Below are the code and all the weights of a small trained network. Each question names an input and a target symbol and asks about switching units off, where a switched-off unit gives its printed mean instead of its output.

import numpy as np


def w(rows, s, z=0):
    codes = np.array(rows[::2]) - 128.0
    scale = np.full(codes.shape[1], s)
    scale[-1] = z or s
    return codes * scale


def f(y):
    return np.maximum(y, 0)


def softmax(a):
    e = np.exp(a - a.max(-1, keepdims=True))
    return e / e.sum(-1, keepdims=True)


def log_softmax(a):
    a = a - a.max(-1, keepdims=True)
    return a - np.log(np.exp(a).sum(-1, keepdims=True))


def net(x, mask):
    ids = ['αβγεζηλπστφψω'.index(c) for c in x.split()]
    T = len(ids)
    res = E[ids] + P[:T]
    r = res
    for j in range(2):
        rows = slice(2 * j, 2 * j + 2)
        q, k, v = (r @ M[0][rows].T for M in (Q, K, V))
        z = softmax(np.where(np.tri(T) > 0, q @ k.T / 2**0.5, -1e9)) @ v
        o = O[0][rows]
        res = res + np.where(mask[j], z, o[:, -1]) @ o[:, :-1]
    y = f(res @ A[0][:, :-1].T + A[0][:, -1])
    res = res + np.where(mask[2:10], y, B[0][:, -1]) @ B[0][:, :-1]
    return log_softmax(res[-1] @ U[:, :-1].T + U[:, -1])


Q, K, V, O, A, B = {}, {}, {}, {}, {}, {}
E = w([
[141,215,127,209,101,149],'α',
[85,254,149,169,115,92],'β',
[78,227,186,155,90,104],'γ',
[112,221,152,171,81,75],'ε',
[140,180,147,215,68,59],'ζ',
[201,117,213,62,223,63],'η',
[92,191,120,155,118,44],'λ',
[93,152,158,79,58,76],'π',
[176,119,161,126,46,149],'σ',
[193,99,94,134,93,108],'τ',
[189,137,100,70,84,135],'φ',
[103,195,91,69,168,91],'ψ',
[198,197,132,120,178,202],'ω',
],0.015)
P = w([
[49,173,94,157,61,199],'0',
[75,201,101,145,58,175],'1',
[89,208,112,129,71,151],'2',
[121,214,128,132,89,136],'3',
[143,219,142,125,101,118],'4',
[162,230,154,118,114,97],'5',
[185,243,166,112,128,80],'6',
[200,235,180,99,142,56],'7',
[221,249,189,105,152,44],'8',
[245,254,204,108,170,34],'9',
],0.0081)
Q[0] = w([
[66,47,147,129,188,123],'H1',
[151,92,101,126,216,176],'H1',
[189,254,112,156,100,108],'H2',
[100,164,158,152,63,70],'H2',
],0.015)
K[0] = w([
[49,87,39,174,29,228],'H1',
[34,202,123,185,40,163],'H1',
[199,136,254,73,213,60],'H2',
[253,90,165,66,139,119],'H2',
],0.0079)
V[0] = w([
[158,138,229,249,132,152],'H1',
[70,177,174,82,206,208],'H1',
[137,158,56,216,214,138],'H2',
[196,122,77,83,132,210],'H2',
],0.014)
O[0] = w([
[28,153,126,93,129,220,129],'H1',
[143,83,227,86,154,136,75],'H1',
[163,146,122,197,248,166,2],'H2',
[214,166,117,16,154,168,173],'H2',
],0.015,0.0037)
A[0] = w([
[2,137,31,82,118,181,60],'N1',
[48,104,137,219,60,143,131],'N2',
[114,99,58,133,107,117,136],'N3',
[117,152,25,162,228,108,123],'N4',
[115,159,25,173,81,105,43],'N5',
[59,127,179,225,211,144,78],'N6',
[107,183,138,163,124,89,202],'N7',
[73,122,87,118,149,54,251],'N8',
],0.0095,0.003)
B[0] = w([
[161,141,252,209,129,104,236],'N1',
[119,80,148,56,200,82,251],'N2',
[130,166,126,146,139,154,165],'N3',
[223,41,141,132,102,196,177],'N4',
[64,77,91,126,93,185,242],'N5',
[140,201,32,126,169,92,234],'N6',
[124,79,82,117,110,157,223],'N7',
[198,139,148,161,101,169,172],'N8',
],0.011,0.013)
U = w([
[157,222,134,220,132,159,38],'α',
[75,227,85,125,159,78,60],'β',
[95,133,155,112,163,56,127],'γ',
[68,135,116,158,146,92,147],'ε',
[108,71,147,199,163,137,117],'ζ',
[113,114,141,120,144,117,61],'η',
[96,61,54,116,180,135,252],'λ',
[76,2,154,53,156,132,45],'π',
[88,130,200,162,76,115,197],'σ',
[127,70,128,164,95,202,188],'τ',
[108,241,19,102,55,117,170],'φ',
[240,70,156,206,118,23,60],'ψ',
[177,91,153,63,184,180,33],'ω',
],0.0064,0.0038)

Each question gives the input, a string of symbols that net reads in full, and the target symbol t.
The units are the heads (2 rows each of Q, K, V and O) and the neurons (one row each of A and B). Each row of codes is followed by its name. A weight is (code - 128) times the scale printed after its matrix; where a second scale follows, it is the last column's (O, A, B and U).
mask holds one flag per unit, heads first, then neurons. A switched-off unit (its flag False) gives its mean, the last column of its rows in O or B, instead of its output. The means were averaged over made-up inputs and are rounded, as every weight is.
A unit's drop is (log p(t) with every unit on - log p(t) with that unit switched off) / (log p(t) with every unit on - log p(t) with every unit switched off).
The circuit of an input: a set's keep is (log p(t) with only the set's units on - log p(t) with every unit switched off) / (log p(t) with every unit on - log p(t) with every unit switched off). Starting from all 10 units, units are removed one at a time, each time the one whose removal leaves the highest keep (on an exact tie, the one counted first), for as long as the keep stays at least 0.8.
circuit, biggest first: the units of the circuit, biggest drop first
unit that matters most: the unit with the biggest drop
top k neurons: the k neurons with the biggest drops, biggest first
heads that matter: for each layer, one digit per head in row order, 1 if its drop is at least 0.15 and else 0, layers parted by /
input ζ φ σ α, target φ: circuit, biggest first -> [H2]
input α ζ α, target ζ: top 3 neurons -> [N1, N2, N4]
input τ ψ φ α π, target φ: top 3 neurons -> [N1, N2, N4]
input α α α α γ α, target γ: heads that matter -> 11
input τ α σ α φ α τ, target φ: heads that matter -> 01
input φ σ ψ τ α, target ψ: heads that matter -> 11
input α β β τ ζ α α α α α, target α: circuit, biggest first -> [N1, H2, H1]
input φ α ζ α σ α σ σ, target σ: circuit, biggest first -> [H1, N1, H2]
input φ α α α φ ψ σ, target ψ: heads that matter -> 10
input ε β β α, target β: heads that matter -> 11
input β α α σ α α τ α α, target τ: top 3 neurons -> [N4, N5, N6]
input ω α φ λ β α σ α, target σ: circuit, biggest first -> [H1, N1, H2]
input φ φ σ β, target φ: heads that matter -> 11
input τ φ ε β α ω α γ, target ω: heads that matter -> 01
input γ γ α α σ ψ φ ε, target ψ: unit that matters most -> H1
input ε α α ζ α φ α λ, target φ: circuit, biggest first -> [N1, N2]
input σ σ σ β, target σ: circuit, biggest first -> [N1, H1, H2]
input π α λ, target π: circuit, biggest first -> [N2, H2]
input α τ α α λ α σ α ζ, target σ: heads that matter -> 10
input λ α α, target λ: top 2 neurons -> [N6, N2]
input α τ α λ φ α λ γ α γ, target γ: heads that matter -> 11
input β α α γ φ α ζ σ τ, target τ: circuit, biggest first -> [H1, N5, N6, N4]
input φ ω α φ α α λ α φ φ, target φ: circuit, biggest first -> [N1, N2]
